<11> [-272  252   11    6 -272 -106 -110  185 -582 -103 -303  121   25   56
   79  129   97 -330 -339  -24 -226 -845 -842   22  -80 -103   83]
<17> [  22  -69  174 -113  300 -249  -76  -28  294  -52  283 -391   81  205
  241 -155  310    7  258   47  -89  348  121  302  142  196  136]
<23> [ -71  130 -287 -111 -298   74   11 -289    1   55  -21   55  138  101
  306   49   32  -14   -1   -7 -113 -295 -186  114 -118   38 -136]
<23> [ 237  173  -69  135  -96 -255  126    2 -158 -264   23 -262   85  139
  -72 -104  -48  192  -17   47  155  233  224  -43  419 -374 -172]
<15> [ -53   11   53    5   41  218 -127  183 -246 -132 -116  192 -228  276
  -37  313  119  -55    5  -58  201 -138 -212   15 -166   98 -134]
<10> [-122   -2 -213  181   80  135 -164 -102  -34  -69    1  -11   44  -12
  135  -13   96  -29  209   76  -78  -20   68  131 -140  248  -13]
<15> [ -81  -87  117  275   42   17  -43  -75  -23   33   74  114  329  -66
 -294  -13 -253 -238  101  200 -112  121  -79   36   13  -80   69]
<10> [  86   70 -152   98  -32 -211  -32  -29  -34 -109 -142 -266   16   67
   65  -76  -33  172  -52   -1  100   72  167  -74  114 -104 -216]
<15> [-242   21   82  222  -14 -142 -136 -116   -7  146   65 -125  334   51
  113 -158   -9 -255   78  247 -511 -175 -357  249   95  130  133]
<10> [ 105  -32 -168  126  251  -32  -64 -183  223 -113  138  -77   -3   50
  154  -91   87  146  274   -8   25  431  306   71   13  116   38]
<17> [ 180   55   58 -164  -40   -1  174   51  -22    1  -34   87 -134  164
  -25  163   85  148 -120 -146  219   29 -177   -4  152 -168 -113]
<11> [-114   84  -22  207 -102 -232  -51  -99  -37  108 -122  -66  206   63
   84 -108 -136 -172  -84  139 -334 -220 -363   41   90 -101   51]
<17> [ -20   22  -65 -133 -314   87   61 -117   24  150   37   70   90 -191
   -4  -62 -126   39 -165  -22 -142 -132   55 -117  -30  -28  -14]
<15> [ -34 -112   -9   87  172  120 -147    4  144  -15   49   94  -93   56
   15   63   48 -114  184   11   25  165   51   27 -205  192  151]
<23> [-138  -74 -110  -49    1  172  -34  -58  -18  165 -222  235   -4 -149
  -10  161  -49  -45 -100  -90   60 -303 -257  -31 -315  149 -104]
<15> [ -17   54   47   45 -105 -102   49  -25   77   38   52  -84   91  268
  100  -11  -21 -235  115  169  -94 -110 -192  172   91 -120   86]
<10> [  69  -78   42  -48   90  -18   40 -104  182  -34  189   -3  119  -72
  -65  -67  -61  -14  129   12   56  288  244    1  -17  -33   90]
<17> [ -43  -19  -19  109  250  -82 -171   85   25 -204  -45   -5 -117  208
   99   79  117 -245  205   13  114   31 -107   74 -209   62  197]
<11> [ -79 -136   15 -247  234  294 -129   20  223   81  150  161 -270   28
  245  142  403   -5  182 -170    5   50  -80  185 -308  495  218]
<11> [ -25  105  -67  231 -152   -4   11  -55 -137  -22  134 -240  162  -57
   13 -251  -53  148   78  223 -288   72  313   73  348   -5 -114]
<15> [ -51   51   -5  269  -74 -253   -2  -89  -19   34  -35 -144  311  -25
  -67 -171 -184 -186    0  201 -231  -52 -166   52  177 -185   83]
<10> [  84   29  -34   81  160 -107   55  102 -139 -139 -119   28  -45 -199
 -152  -16   27   69  -85 -112  165   37  -42  -94   70 -132   68]
<23> [-185  -30   99  120  -28 -138  -58    3  -59  103  -60 -145  258  -99
  -73 -124 -147 -173  -41  178 -216 -198 -106   53   12    2  -21]
<15> [  42   82  -86  165 -174   23  -22   85 -136  -80  -89   16  -67   95
  -63   43  -40  -91  -25   57   35  -87  -81  -53   62 -125   43]
<23> [ -34  -79 -151  -62  238  224  -77   38   47  -66  -71  210 -283 -142
   82   99  118   51  108 -162  182    1  149  -71 -345  236   79]
<10> [  -8  210   35  139 -453 -177  178   29 -230  108  -32 -151  212  -22
  -70 -195 -175  -84 -222  209 -334 -336 -229    8  443 -346   12]
<11> [-115   -4  174  -34  -67  -57   -3    0   75  127  140  -78  136  107
   76  -73   33 -221   59  151 -268 -122 -200  184   71   43  159]
<17> [ -66  -70  195  -30  127 -130  -18   60  223  125   65  -79    8  205
  107   -8   97 -283  128   99 -120  -47 -288  207  -16   59  249]
<11> [  52  -52 -160   35  235 -146  -12  -84  -13 -172 -104 -108  109 -337
 -109 -109 -102  208  -15 -113  244  203  389 -170 -102  -45 -154]
<15> [  54   50  153  153   84   -8   55  -26   31 -136  331  -83   90  311
   17  -95  -27  -80  334  253 -125  313  244  198  282 -109   59]
<11> [-121  147   73 -178 -359  295  -12   42 -289   34   86  259  -91  213
  111  193  113  -76 -125   -9 -207 -382 -343   69  -12   66  -39]
<17> [-102    6  -28    5 -181  -36  -38  -62 -230   68 -231  110  205 -266
 -205   38 -265   52 -346  -70  -28 -240 -141 -243 -115 -101 -240]
<17> [   5  -95   60  -53   59   69 -192  -31   36  -10   31   33  -15   66
  -31  127   78  122  -59 -123   37  232    5  -62 -121  203 -109]
<10> [  90   17   -8  -83 -150 -108   91  -99  101   99   40  -97  104  -85
   -4  -99  -62  128 -128  -32  -62   81   60  -60  148 -100  -44]
<17> [ 158    7  208   25 -104 -164  193   73   39   36  114 -147  132   30
 -232 -101 -142    3  -55  110   28  186   87  -14  362 -308   13]
<17> [  86  111  -37  -13 -116 -222   98  -87   38  -51   35 -181   84  121
  111 -130  -91   39   -9   66  -51   32  110  -11  187 -229  -61]
<17> [  -3  100  -28  -40 -227  149  141  -19 -140  106  -20  209  -60  -70
  -14   10 -115   74 -147   -7 -134 -211  -68  -93   87 -112  -53]
<15> [  21  -17  -76   41  -40  -28  -20  -90   18   15  -45   34   87 -130
  -67  -23 -104   47  -76  -41    3   60   37 -108  -41  -36  -31]
<10> [ -17  -50  -28  -62  -56  144  120  -92  116  168    1  229   17 -120
  -42   35 -139  -67    1   -2  -10  -94  -43  -31 -119  -30   52]
<10> [-256   91 -218  265   43   32 -189  -43 -427 -165 -266  192  162 -247
  -55   37  -90 -151  -79    8 -103 -403 -284  -63 -253   49  -37]
<23> [ -11  -42   61  238  149 -245 -101 -146  187  -87  261 -358  366  121
   31 -231   12 -134  317  259 -187  375  182  254  207   27  111]
<10> [ -72  -73 -197  -82  111  339 -166  -89   -5 -106   14  279 -156  -93
   83  169   94   53  123 -155  149   46  177  -66 -429  301  -23]
<10> [-166 -196   65 -193  177  143  -91 -130  307  229   81  172   60  -78
  119   86  102 -181  115  -59  -84  -49 -208  152 -376  345  172]
<15> [ -59   78   -2   63  -24 -219    0   52 -120  -76 -122 -115  107   17
    8  -46  -24 -178  -54   58  -17 -230 -222   36   28 -151   58]
<17> [ -64  117  -75   74 -111    1  -15    2 -240   15 -210  231  -61  -53
    3   64 -104   -7 -232  -77 -133 -296 -328 -158  -46 -102  -21]
<23> [ 18   8 -15   8 -56 -34  -3 -65  -1  -3  13 -36  76  -9 -19 -30 -80  64
 -35  12 -19  64  94 -51  33 -43 -95]
<23> [  42  -68  -92  -20  276  -27  -42  -23  112  -53 -114  139 -161 -103
   38   50   15   63   15 -176  163  117   36 -125 -226   55   68]
<17> [  75   19   53   46  -19  -26  131  -23   12   34   65  -26   58  -11
  -83  -75 -113   91    9   69  -24  113  141  -11  202 -141  -70]
<11> [  32   91  -64  -17 -205   89   37  -97 -189  -66  -44  170   58   86
  -63  125 -166   85 -118  -29   62  -60  -10 -124   -4 -166 -250]
<11> [-206   27  138   56   33  -43 -131  -81  -29    7  170  -12  192  166
  148  -63   22 -242  140  175 -370  -94 -190  198  -20  117  123]
<11> [  59   34  -50 -248 -236  256   74   21  -17   23   62  190 -168   39
   45  165  126   20  -62 -129  123 -124  -63  -13  -93   34   29]
<23> [  80  -41   37   58   90  -72  264 -104  104  158   -7   34  168 -218
 -177 -127 -255  128  -15   64   16  104  144  -34  195 -218 -111]
<17> [  23   82 -153   76  -57 -124   -5   10   16  -46 -167 -105  -86  197
  160   20    9  -85   33   38   73 -163 -113   28  -21  -96  -21]
<23> [  79  -43  -27  -65   83  136   66   84   17  -31 -130  175 -195  157
  -55  251   29  -24   44  -91  363  -37 -101   -1 -152  -44  -90]
<23> [ -15  154 -104  -49 -103  100   70  -57 -176   -4   -7  109  -84   56
  179   26  100  155  -60  -50 -133 -190 -128   50  106   11 -106]
<15> [ 100  -63  -70   53  230  -53   58 -111   70 -130   36   85  112 -221
 -159  -40 -113   68   84  -72  202  294  235  -94  -59 -109   25]
<15> [ -67 -194  -52   -8   99  156  -34 -286  519  316  196   41  116   28
  187  -56  -19  -79  300  115 -195  212  111  200 -181  311  104]
<23> [-138   -4  -37 -168 -302  203   28 -140   18  235   13  232  124 -102
   45   83  -53 -143 -122  -12 -182 -339 -298   31 -183   87   38]
<11> [ -65   17  -69 -171   79  275  -76  127 -211  -17 -178  219 -368   -8
  115  223  203  245 -141 -240  127 -217  -77  -87 -214  258 -207]
<17> [  -7  -20 -271   67  138   55 -113 -145   82  -34  -85  125  -73 -187
  132   -8   75   85   40 -147    2   63   18  -69 -223  178   93]
<11> [  66  -22 -215   27  -46  -45   19 -118   66  -32  -97  -28  132 -173
  -58    8  -20   -1  -14  -69  196   19   -3  -27  -92  -52   -6]
<15> [  -7  -43  138 -255 -233   66  187  -48  130  190   81  122  145   36
  -79  100 -104 -218  -53   35   58 -197 -212   74  -60 -143   45]
<23> [ -71   79 -184   39  -43   78 -129   35 -196 -168 -120   38  -68   62
  101  125  166  -86   24  -54   99 -222 -182   55 -166   94    2]
<11> [   2  117  -67 -103 -134 -134   72  -73   57  117  -65  -59  -21  149
  271  -14  126  -12  -90  -35 -155 -245 -359  118   96  -35   35]
<10> [  95   95  -25  166 -313 -161  116 -147  103  126   18    9  183  147
  -28  -87 -264 -157  -58  161 -209   -4 -187  -37  227 -334   97]
<23> [  20  -21  -62  122  124  -81  -79  -63  -54 -121  -29  -14   95 -163
 -105  -63  -96  101  -20  -41   36  196  182 -133  -27  -23  -53]
<17> [ 115  105  103   23 -266  -91   87   91  -37 -102  199 -267   25  202
  -31 -143  -60  -16   55  189  -54  125  307   12  337 -229    2]
<10> [ -57  -25   68  -68   48  180  -80   18 -119  -86  133   99  -19  -49
  -44   47   58   75   31  -38  -17   88  158  -15  -73  148  -49]
<15> [ 169  154   14 -265  -74  -28  160  166 -179 -181  -46  -64 -300  212
  106  106  155  246 -124 -162  285  -75  102  -63  154 -183 -213]
<23> [  83   98  -49  -82 -261   36   55  -75  -38  -82  144  -75   33  130
   59  -33  -47   88   10   47   -5   69  248  -29  125 -119 -122]
<10> [-167    8   19  281    7 -175 -199   -5 -164  -33 -149 -116  272   62
  -77    0  -68 -227  -26  148 -151 -154 -342   83  -15   11  -28]
<15> [-183 -177   61  196  257  128  -77 -184   86  129  105  126  343 -215
 -164  -43 -145  -97  202  152 -161  143   33  141 -127  210  -18]
<11> [ 155   39 -293   17   88  -27   52 -109  -10  -75 -240  -35  -85   42
   82  127   73  331  -41 -177  346   72   31  -32   -2  -27 -354]
<10> [ -77   -5  174  121  -18 -264   65  -90   82   91  194 -328  434  -44
  -52 -284 -102 -140  103  282 -304   64   35  217  311  -96   58]
<11> [ -70  -42 -234   42  -34  252 -150 -137   53   50  -55  240  -93  -92
  103   94   18   14   35  -89  -47  -32  -13  -71 -305  243   36]
[ -33  -87 -145  -82  -29  271   49  -52  131  171 -146  355 -157  -92
    3  190  -70  -99   -1 -100  148 -202 -153  -67 -350   83   52]	<10>
[ -82   17   17  -41  107 -143  -40  -58   18   28  -32   46   62  -91
  106  -52   51  -83  -66  -69 -164 -114 -263   20  -76   36  160]	<17>
[ -40  -23  -41 -128  -77    4   22  -33   93  119  -94   35   10   35
   84   95   54 -114  -48  -48   55 -219 -270   71 -142   38   20]	<11>
[  42 -142  213  -29  265 -111    1   19  298   54  132  -62   40  202
  -10   40   78 -174  201   50   75  254 -105  184   -7   38  170]	<11>
[  83 -106   49   67   42  157  -57  184    1  -19  -70   57 -244  -16
 -208   91  -77  103  -28  -41  214  194  278 -203  -66   36  -68]	<15>
[  36  -24  207  -58  342 -184   -1   79  -27  -99   11 -114  -55  125
   10   -1   60  187    0  -64   77  212   87    9  112   -9 -167]	<15>
[ -19    4   43  -64  -52  -38   -8  -52   75    7  129  -92   67   40
   76  -83   -5  -27   52   58 -106   51  120   38   27   15   31]	<17>
[  51  174  107  -64 -362 -114   93   93  -99   20   99 -238   21  321
  120  -40  125  -66  -72  129 -166 -181 -215  166  370 -162    8]	<23>
[ -36   10  -53  -84 -170  130   -3 -180   56   15  209   48  182   -8
   61  -14   12  -60   98   52 -108   29   62  101  -41   66   33]	<11>
[ -17  -53  101   69 -133   -7   89 -225  121  193  200  -27  372 -114
 -141 -161 -275   40   13  179 -260  190  175   18  188  -78 -104]	<15>
[  98   14   65  115   90  -75   82   22   32  -60  132  -40   34  -39
  -93 -120  -21    9   91   64  -40  226  124   20  216 -122  146]	<15>
[-130  -17  177  -48  -90  -86  -13 -130    9  144  100  -39  309   35
  -10  -53 -124  -83  -63  115 -269  -68 -152   85   56   -3  -90]	<15>
[ -37    2  -91  -28   69  -13    4  -63  -23  -17  -82  129   26 -171
    9   11  -20  -28  -50  -94   26 -101 -103  -55 -150   -4   62]	<17>
